Here is a tiny trained network, its code and every weight. The questions are about switching its units off for an input and a class, where a switched-off unit gives its printed mean instead of its output.

import numpy as np


def w(rows, s, z=0):
    codes = np.array(rows[::2]) - 128.0
    scale = np.full(codes.shape[1], s)
    scale[-1] = z or s
    return codes * scale


def f(y):
    return np.maximum(y, 0)


def log_softmax(a):
    a = a - a.max(-1, keepdims=True)
    return a - np.log(np.exp(a).sum(-1, keepdims=True))


def net(x, mask):
    res = np.array(x, float).reshape(1, 7) / 4 @ E
    y = f(res @ A[0][:, :-1].T + A[0][:, -1])
    res = res + np.where(mask, y, B[0][:, -1]) @ B[0][:, :-1]
    return log_softmax(res[-1] @ U[:, :-1].T + U[:, -1])


A, B = {}, {}
E = w([
[233,54,100,53,168,25,64,101,116],'x0',
[171,91,38,121,16,163,149,140,73],'x1',
[217,144,157,157,209,197,154,14,2],'x2',
[70,181,229,169,166,167,205,174,188],'x3',
[137,70,184,133,90,170,169,124,208],'x4',
[144,150,174,106,207,45,115,166,195],'x5',
[93,104,119,93,122,87,97,142,160],'x6',
],0.0087)
A[0] = w([
[135,99,97,147,160,144,145,130,94,144],'N1',
[147,78,79,46,115,54,94,164,142,148],'N2',
[36,148,163,99,75,93,145,195,190,170],'N3',
[137,121,109,98,186,31,123,113,106,203],'N4',
[153,102,103,130,33,156,170,78,65,118],'N5',
[156,138,114,195,210,179,132,138,137,195],'N6',
[55,127,101,128,141,136,136,146,130,119],'N7',
[121,193,189,129,248,122,172,79,121,176],'N8',
[184,113,65,113,95,149,145,131,119,254],'N9',
[67,117,134,163,65,149,138,186,172,197],'N10',
[106,164,147,137,117,136,102,174,166,177],'N11',
],0.012,0.004)
B[0] = w([
[157,120,173,47,117,147,111,28,150,162],'N1',
[180,86,38,179,144,166,66,252,108,234],'N2',
[65,178,82,97,170,81,219,168,219,250],'N3',
[226,133,139,142,203,133,121,213,151,206],'N4',
[87,171,76,80,74,192,96,34,61,220],'N5',
[109,127,187,108,123,77,87,107,113,184],'N6',
[98,93,152,83,132,118,128,150,115,169],'N7',
[191,68,193,157,171,13,106,12,219,223],'N8',
[126,163,45,142,98,215,98,109,55,207],'N9',
[20,157,59,34,83,26,255,99,139,228],'N10',
[120,144,120,107,177,107,197,130,172,189],'N11',
],0.0082,0.017)
U = w([
[135,122,124,138,46,193,127,60,42,196],'0',
[185,111,88,184,166,129,115,193,122,68],'1',
[42,130,116,111,135,96,216,156,180,3],'2',
[156,114,248,157,198,95,141,62,141,249],'3',
],0.011,0.0012)

Each question gives the input, the list of numbers given to net, and the class t.
The units are the neurons (one row each of A and B). Each row of codes is followed by its name. A weight is (code - 128) times the scale printed after its matrix; where a second scale follows, it is the last column's (A, B and U).
mask holds one flag per neuron, in row order. A switched-off neuron (its flag False) gives its mean, the last column of its row in B, instead of its output. The means were averaged over made-up inputs and are rounded, as every weight is.
A unit's drop is (log p(t) with every unit on - log p(t) with that unit switched off) / (log p(t) with every unit on - log p(t) with every unit switched off).
The circuit of an input: a set's keep is (log p(t) with only the set's units on - log p(t) with every unit switched off) / (log p(t) with every unit on - log p(t) with every unit switched off). Starting from all 11 units, units are removed one at a time, each time the one whose removal leaves the highest keep (on an exact tie, the one counted first), for as long as the keep stays at least 0.8.
units of the circuit, in order: the units of the circuit, biggest drop first
top k neurons: the k neurons with the biggest drops, biggest first
drop when u is switched off: that unit's drop, to one decimal
input [-2,8,2,3,5,4,0], class 0: units of the circuit, in order => N3; N5
input [6,-1,-7,-3,5,8,-2], class 1: units of the circuit, in order => N2
input [-6,3,-1,-6,-3,8,5], class 1: units of the circuit, in order => N2; N10
input [7,8,-3,6,-6,-7,8], class 0: top 3 neurons => N5; N9; N3
input [8,-2,5,-1,-3,3,3], class 1: top 2 neurons => N2; N4
input [-1,2,-7,-5,0,-6,-4], class 0: top 2 neurons => N5; N9
input [-2,-2,6,-7,3,2,0], class 3: top 2 neurons => N2; N8
input [5,7,-5,-1,3,-4,4], class 0: top 3 neurons => N5; N9; N4
input [2,0,-8,-4,-1,2,-6], class 1: drop when N2 is switched off => 1.2
input [0,1,1,-3,-4,0,-1], class 0: drop when N3 is switched off => 0.2
input [5,-7,3,-7,0,8,7], class 1: drop when N2 is switched off => 0.5
